Below are the code and all the weights of a small trained network. Each question names an input and a class and asks about switching units off, where a switched-off unit gives its printed mean instead of its output.

import numpy as np


def w(rows, s, z=0):
    codes = np.array(rows[::2]) - 128.0
    scale = np.full(codes.shape[1], s)
    scale[-1] = z or s
    return codes * scale


def f(y):
    return np.maximum(y, 0)


def log_softmax(a):
    a = a - a.max(-1, keepdims=True)
    return a - np.log(np.exp(a).sum(-1, keepdims=True))


def net(x, mask):
    res = np.array(x, float).reshape(1, 5) / 4 @ E
    y = f(res @ A[0][:, :-1].T + A[0][:, -1])
    res = res + np.where(mask, y, B[0][:, -1]) @ B[0][:, :-1]
    return log_softmax(res[-1] @ U[:, :-1].T + U[:, -1])


A, B = {}, {}
E = w([
[2,239,35,100],'x0',
[190,253,196,172],'x1',
[143,117,136,141],'x2',
[195,123,64,65],'x3',
[138,113,111,159],'x4',
],0.0066)
A[0] = w([
[180,81,146,138,148],'N0',
[185,102,154,159,154],'N1',
[31,171,52,68,155],'N2',
[33,134,169,143,73],'N3',
[185,72,125,155,181],'N4',
[179,95,168,117,101],'N5',
[171,202,156,178,57],'N6',
[134,54,170,90,101],'N7',
[172,100,158,110,50],'N8',
[186,201,110,177,63],'N9',
[82,120,199,173,79],'N10',
[241,28,218,161,224],'N11',
[66,203,82,132,122],'N12',
[199,254,149,78,113],'N13',
[141,117,119,76,57],'N14',
[62,150,123,147,173],'N15',
[95,138,150,200,254],'N16',
[180,149,86,63,108],'N17',
[113,36,41,108,71],'N18',
[173,137,117,21,114],'N19',
[55,140,179,158,147],'N20',
[108,105,197,145,99],'N21',
[99,145,103,159,54],'N22',
[42,69,209,38,109],'N23',
[99,210,38,142,62],'N24',
[177,223,191,166,33],'N25',
[140,100,241,179,221],'N26',
[57,83,120,58,94],'N27',
[173,93,106,144,135],'N28',
],0.011,0.0042)
B[0] = w([
[65,220,101,137,172],'N0',
[73,212,86,115,172],'N1',
[102,218,123,120,219],'N2',
[161,168,83,147,158],'N3',
[88,226,67,152,180],'N4',
[92,200,88,168,163],'N5',
[51,39,128,181,165],'N6',
[62,177,98,176,165],'N7',
[115,219,98,180,149],'N8',
[51,51,163,151,162],'N9',
[213,147,44,98,151],'N10',
[64,234,64,113,245],'N11',
[123,206,95,134,191],'N12',
[51,133,78,180,192],'N13',
[197,116,100,200,136],'N14',
[140,216,95,125,172],'N15',
[119,183,50,88,179],'N16',
[153,197,51,133,160],'N17',
[5,127,158,219,182],'N18',
[163,158,34,140,161],'N19',
[129,149,23,97,164],'N20',
[152,235,95,172,150],'N21',
[103,175,73,154,140],'N22',
[117,144,119,228,165],'N23',
[131,226,117,152,185],'N24',
[49,3,136,185,176],'N25',
[101,182,47,95,199],'N26',
[88,147,144,214,169],'N27',
[108,202,117,126,156],'N28',
],0.0064,0.012)
U = w([
[53,92,169,182,222],'0',
[127,173,142,90,111],'1',
[68,152,173,46,248],'2',
[228,126,52,161,252],'3',
[186,126,94,166,254],'4',
[192,53,76,107,48],'5',
[235,101,237,143,1],'6',
[82,13,189,1,1],'7',
],0.0099,0.0043)

Each question gives the input, the list of numbers given to net, and the class t.
The units are the neurons (one row each of A and B). Each row of codes is followed by its name. A weight is (code - 128) times the scale printed after its matrix; where a second scale follows, it is the last column's (A, B and U).
mask holds one flag per neuron, in row order. A switched-off neuron (its flag False) gives its mean, the last column of its row in B, instead of its output. The means were averaged over made-up inputs and are rounded, as every weight is.
A unit's drop is (log p(t) with every unit on - log p(t) with that unit switched off) / (log p(t) with every unit on - log p(t) with every unit switched off).
The circuit of an input: a set's keep is (log p(t) with only the set's units on - log p(t) with every unit switched off) / (log p(t) with every unit on - log p(t) with every unit switched off). Starting from the 12 units with the biggest drops (on a tie, the unit counted first), units are removed one at a time, each time the one whose removal leaves the highest keep (on an exact tie, the one counted first), for as long as the keep stays at least 0.8.
units of the circuit, in order: the units of the circuit, biggest drop first
top k neurons: the k neurons with the biggest drops, biggest first
drop when u is switched off: that unit's drop, to one decimal
input [-1,6,2,-3,1], class 0: units of the circuit, in order -> N25
input [-6,-7,-6,7,-3], class 0: top 2 neurons -> N18, N7
input [-1,7,-7,-2,-5], class 0: units of the circuit, in order -> N25, N6
input [-7,2,6,-5,0], class 1: units of the circuit, in order -> N11, N26
input [-7,-3,-5,-8,-4], class 3: units of the circuit, in order -> N10, N18
input [5,-7,-4,3,-1], class 0: top 2 neurons -> N18, N27
input [-8,-2,-6,8,6], class 1: top 2 neurons -> N11, N0
input [-5,6,0,0,6], class 0: top 2 neurons -> N25, N6
input [7,-8,7,2,2], class 0: top 2 neurons -> N18, N27
input [-3,-5,4,2,-3], class 0: drop when N2 is switched off -> 0.1
input [-2,-7,-5,0,7], class 0: drop when N18 is switched off -> 0.3
input [-8,0,1,4,8], class 1: drop when N11 is switched off -> 0.2
